Where the symbols take the states:
λ: QH->CP, ZF->HZ, SJ->CF, JD->TN, JN->TC, GT->JN, NZ->RZ, HZ->ZL, CH->FH, RZ->LL, DS->GT, SD->QH, SZ->HS, NH->JF, ZL->RT, JF->ZT, ZT->ZF, HS->ZR, RT->BQ, BF->TH, TC->NZ, BC->ZQ, QZ->HQ, TN->NH, CF->GN, PQ->RP, ZR->BF, HH->BC, LH->QZ, GN->HM, LL->CT, ZQ->LH, RF->HF, RN->JD, NG->RF, FH->TD, NC->SJ, HM->HH, BQ->CH, LF->SD, GL->PQ, TH->DS, HR->NC, HQ->SZ, TD->GL, HF->LF, CP->FP, RP->NG, FP->RN, CT->HR
η: QH->CF, ZF->JN, SJ->CP, JD->CT, JN->ZF, GT->HZ, NZ->JF, HZ->GT, CH->ZR, RZ->NH, DS->ZL, SD->GN, SZ->TD, NH->RZ, ZL->DS, JF->NZ, ZT->TC, HS->FH, RT->TH, BF->BQ, TC->ZT, BC->RF, QZ->PQ, TN->LL, CF->QH, PQ->QZ, ZR->CH, HH->HF, LH->RP, GN->SD, LL->TN, ZQ->NG, RF->BC, RN->HR, NG->ZQ, FH->HS, NC->FP, HM->LF, BQ->BF, LF->HM, GL->HQ, TH->RT, HR->RN, HQ->GL, TD->SZ, HF->HH, CP->SJ, RP->LH, FP->NC, CT->JD

The rows follow the links: the fewer symbols apart two states are, the more alike their rows tend to be.

Each row is also shifted at random along 6 hidden directions that mean nothing.

Some states, each with a row of numbers:
LL
-1 -16 22 -40 -8 13 -9 25 14 20 29 -27 -18 -14 -21 -21 6 9 -1 14 6 -10 -3 30 -17 14 1 48 -10 -23 14 -24 22 11 11 -9 -37 -17 -14 4 1 37 26
RN
33 12 46 -7 -31 49 -1 15 16 -3 -26 -46 1 -12 -24 105 21 -61 33 -42 51 -30 16 55 -50 9 -19 -19 -22 6 -15 106 -41 -64 28 -19 -11 -41 39 10 17 67 -20
DS
-18 13 -18 8 -6 1 4 -11 23 -22 26 -10 -32 -21 10 -8 4 19 -19 3 -20 19 -8 -16 -17 10 -19 -5 -25 2 -5 30 5 37 -11 -11 10 -19 0 10 -9 -6 2
ZQ
34 -11 -9 -14 4 32 -47 -17 14 -18 16 0 -8 12 -18 -16 -21 1 -20 -6 11 39 -31 35 -20 6 -13 -46 3 -41 -47 62 -19 42 -44 13 -40 16 -6 -2 23 -25 44
LF
-9 30 -6 7 -18 28 -37 -31 39 -29 10 -17 -1 -2 9 7 15 -6 -17 -30 18 14 -33 14 -31 13 -21 -48 -4 -2 -45 96 -33 22 -20 -36 -5 -2 22 9 9 7 1
JD
-15 -14 10 -17 -15 15 -5 3 15 12 0 -18 -1 4 -33 0 14 -2 -2 14 3 -21 13 24 -23 19 -4 32 -1 2 9 1 4 3 18 -10 -19 13 -19 11 -8 -2 26
LH
80 -3 -1 8 0 -28 5 -13 -18 9 14 7 -59 -7 12 27 -44 15 26 -2 -24 29 -6 -2 28 -49 -14 -14 -41 -12 4 -24 34 11 -3 30 -1 -7 -36 -22 11 -78 31
TC
-47 20 9 25 -18 -17 14 -24 10 8 18 -32 -14 4 22 22 -12 3 28 -6 -15 -6 14 -11 28 -35 12 9 -41 25 24 -29 34 -7 19 -15 27 -3 -20 -22 7 -76 11
NZ
20 -5 15 -25 -18 -4 1 5 32 19 51 -37 -56 -26 3 3 -13 17 26 8 -25 7 8 18 3 -12 -6 43 -53 -23 18 -26 56 20 15 -3 -9 -34 -30 -11 4 -33 38
BQ
-2 -8 12 -2 21 23 -27 -2 -4 -7 6 5 23 22 -14 -11 -22 -17 -11 -14 24 8 -24 23 -9 -6 12 -32 21 -11 -13 28 -26 7 -33 13 -29 -1 7 -3 21 21 13
TN
38 -2 11 13 -10 -9 3 8 3 -29 -21 -32 -33 -26 -17 67 23 -21 3 1 -2 -9 29 13 -5 -27 -3 -14 -40 35 23 36 -24 -16 22 -9 7 -7 10 -3 8 -40 -21
HZ
-8 3 1 25 19 -3 -8 -2 -3 -30 -4 6 43 26 0 -2 4 -16 -15 3 1 -7 19 -9 25 -28 27 -12 23 20 6 10 -31 -20 -12 0 26 9 24 -24 26 -7 -24
ZT
-27 -7 3 -13 10 54 1 9 20 0 -13 7 84 62 -33 -34 15 -23 -24 16 14 -24 31 14 -28 52 16 18 63 -13 -24 34 -19 -20 -5 -4 10 16 25 -3 10 59 -4
HQ
-88 2 11 3 -1 27 12 -14 -29 42 -34 17 25 36 -11 28 -36 -23 36 -25 28 -5 -4 21 -17 21 -19 -23 23 -15 -22 12 1 -26 -7 23 -15 14 -13 5 -2 3 24
NH
-9 -3 1 13 7 -3 21 4 -3 1 -29 -3 55 33 -15 -7 26 -3 -7 15 -5 -34 42 -20 4 12 23 25 33 36 19 -30 -12 -21 17 -13 34 23 4 3 -9 -1 -15
NG
41 10 -19 16 -6 18 -8 -29 14 -15 3 -10 -26 -5 18 -3 -7 22 4 -3 -13 22 -11 -22 -22 16 -25 -32 -15 -6 -33 38 15 34 -13 2 14 -4 4 11 -21 -65 -4
CH
94 -3 16 33 7 32 7 -54 -12 23 -11 -22 22 52 6 14 -51 -9 39 -23 11 -2 15 1 16 -17 8 -30 1 7 -11 -13 45 -7 -10 25 16 2 -10 -19 7 -120 16

From each start, follow one symbol. Which state do you reach?
Answers are names.
start -21 13 0 -4 -10 4 -4 -17 32 3 37 -22 -10 7 13 -31 -8 18 -2 7 -22 13 -3 -3 -8 9 -6 18 -14 -9 -8 -8 35 27 -3 -15 10 -9 -16 -8 1 -25 27
η: ZF
start -17 25 21 26 -29 11 0 -28 8 6 -32 -38 29 19 -2 61 13 -41 30 -37 32 -31 10 14 -8 -15 7 -26 1 38 1 35 -23 -39 19 -30 16 11 5 3 10 -26 -3
η: NC
start -12 -5 17 2 10 49 -11 -10 12 -12 -5 -9 43 42 -20 27 -17 -31 14 -16 24 -1 17 26 -8 -4 8 -30 19 -14 -30 63 -20 -29 -15 17 2 -7 19 -29 35 1 1
η: DS
start 58 5 19 2 14 2 23 10 -12 17 7 7 22 20 4 26 -32 -33 30 -9 12 -13 15 7 30 -26 21 -1 3 -10 4 -7 14 -44 4 24 16 -24 19 -26 26 22 -18
λ: BQ
start 20 -17 -3 -6 17 0 -12 7 -28 -7 -3 12 -35 -22 -2 0 -17 16 -4 -9 9 17 -29 6 -14 2 -12 -18 -10 -6 4 -8 -6 31 -16 20 -30 -8 -4 19 -13 -5 1
λ: GL
start 3 1 5 2 -13 40 -1 -20 -1 0 -14 -6 -30 -8 2 42 -17 -3 27 -12 11 19 -2 2 -29 19 -36 -44 -14 -15 -39 53 10 5 -1 15 1 -18 21 16 -13 -38 -5
λ: NG
start -70 -2 26 -32 -14 6 -10 24 10 11 13 -16 -1 -15 -15 8 11 -21 2 -9 31 -13 -15 38 -15 7 5 28 -4 -9 13 9 -16 -13 10 -14 -31 -22 -4 4 14 84 9
λ: LL
start 5 -22 -11 -12 8 17 -17 -2 24 -21 19 3 16 28 -24 -39 -6 15 -27 33 -21 17 21 2 1 2 13 8 15 -9 -10 3 5 34 -18 6 4 19 -11 -20 13 -44 27
λ: HZ
start -84 25 3 11 -14 31 -12 -14 11 -21 -22 -2 0 -13 5 51 8 -24 9 -31 26 4 -17 7 -23 14 -26 -62 -9 -3 -45 100 -38 -16 -7 -5 -1 -12 41 5 9 12 -27
η: BC
start 1 1 1 -1 16 -30 42 31 -51 16 -21 37 -25 -38 29 23 3 -1 22 -10 7 -11 -11 -27 18 -1 -10 0 -9 6 23 -33 3 -34 22 17 6 -23 24 17 -19 62 -52
η: QZ
start 11 27 -1 6 -15 -31 -25 -7 16 -22 9 -20 -18 -28 11 -2 32 -1 -21 -18 10 -2 -29 8 -2 -14 4 -2 -16 29 15 11 -36 14 -2 -39 -9 4 -12 10 5 19 10
λ: FP
start -53 28 -16 34 -4 -36 14 -21 7 -7 8 -8 -3 -9 33 2 6 9 3 2 -27 5 3 -35 24 -29 2 -3 -23 26 22 -21 5 5 9 -16 36 2 -7 -8 -4 -47 -11
λ: JN
start 22 -1 11 -23 3 26 1 5 -7 37 4 21 10 22 -8 -11 -35 -9 16 -14 17 8 -24 22 -19 35 -16 4 23 -48 -33 3 17 -5 -22 15 -24 -2 -12 5 0 58 34
η: PQ
start 33 -9 22 -21 -6 13 -14 10 15 2 7 -27 3 -5 -17 -11 18 -3 -6 9 16 -17 3 24 -13 6 6 26 -3 12 19 -7 -3 5 12 -12 -23 -3 -6 10 -2 10 5
η: JD
start -27 -27 -17 -4 0 20 -21 -10 21 -29 -5 -20 0 15 -42 -9 14 10 -31 35 -21 11 28 3 -17 3 -2 -7 5 5 -7 28 -10 31 -8 0 -1 24 -9 -3 3 -62 20
λ: ZT
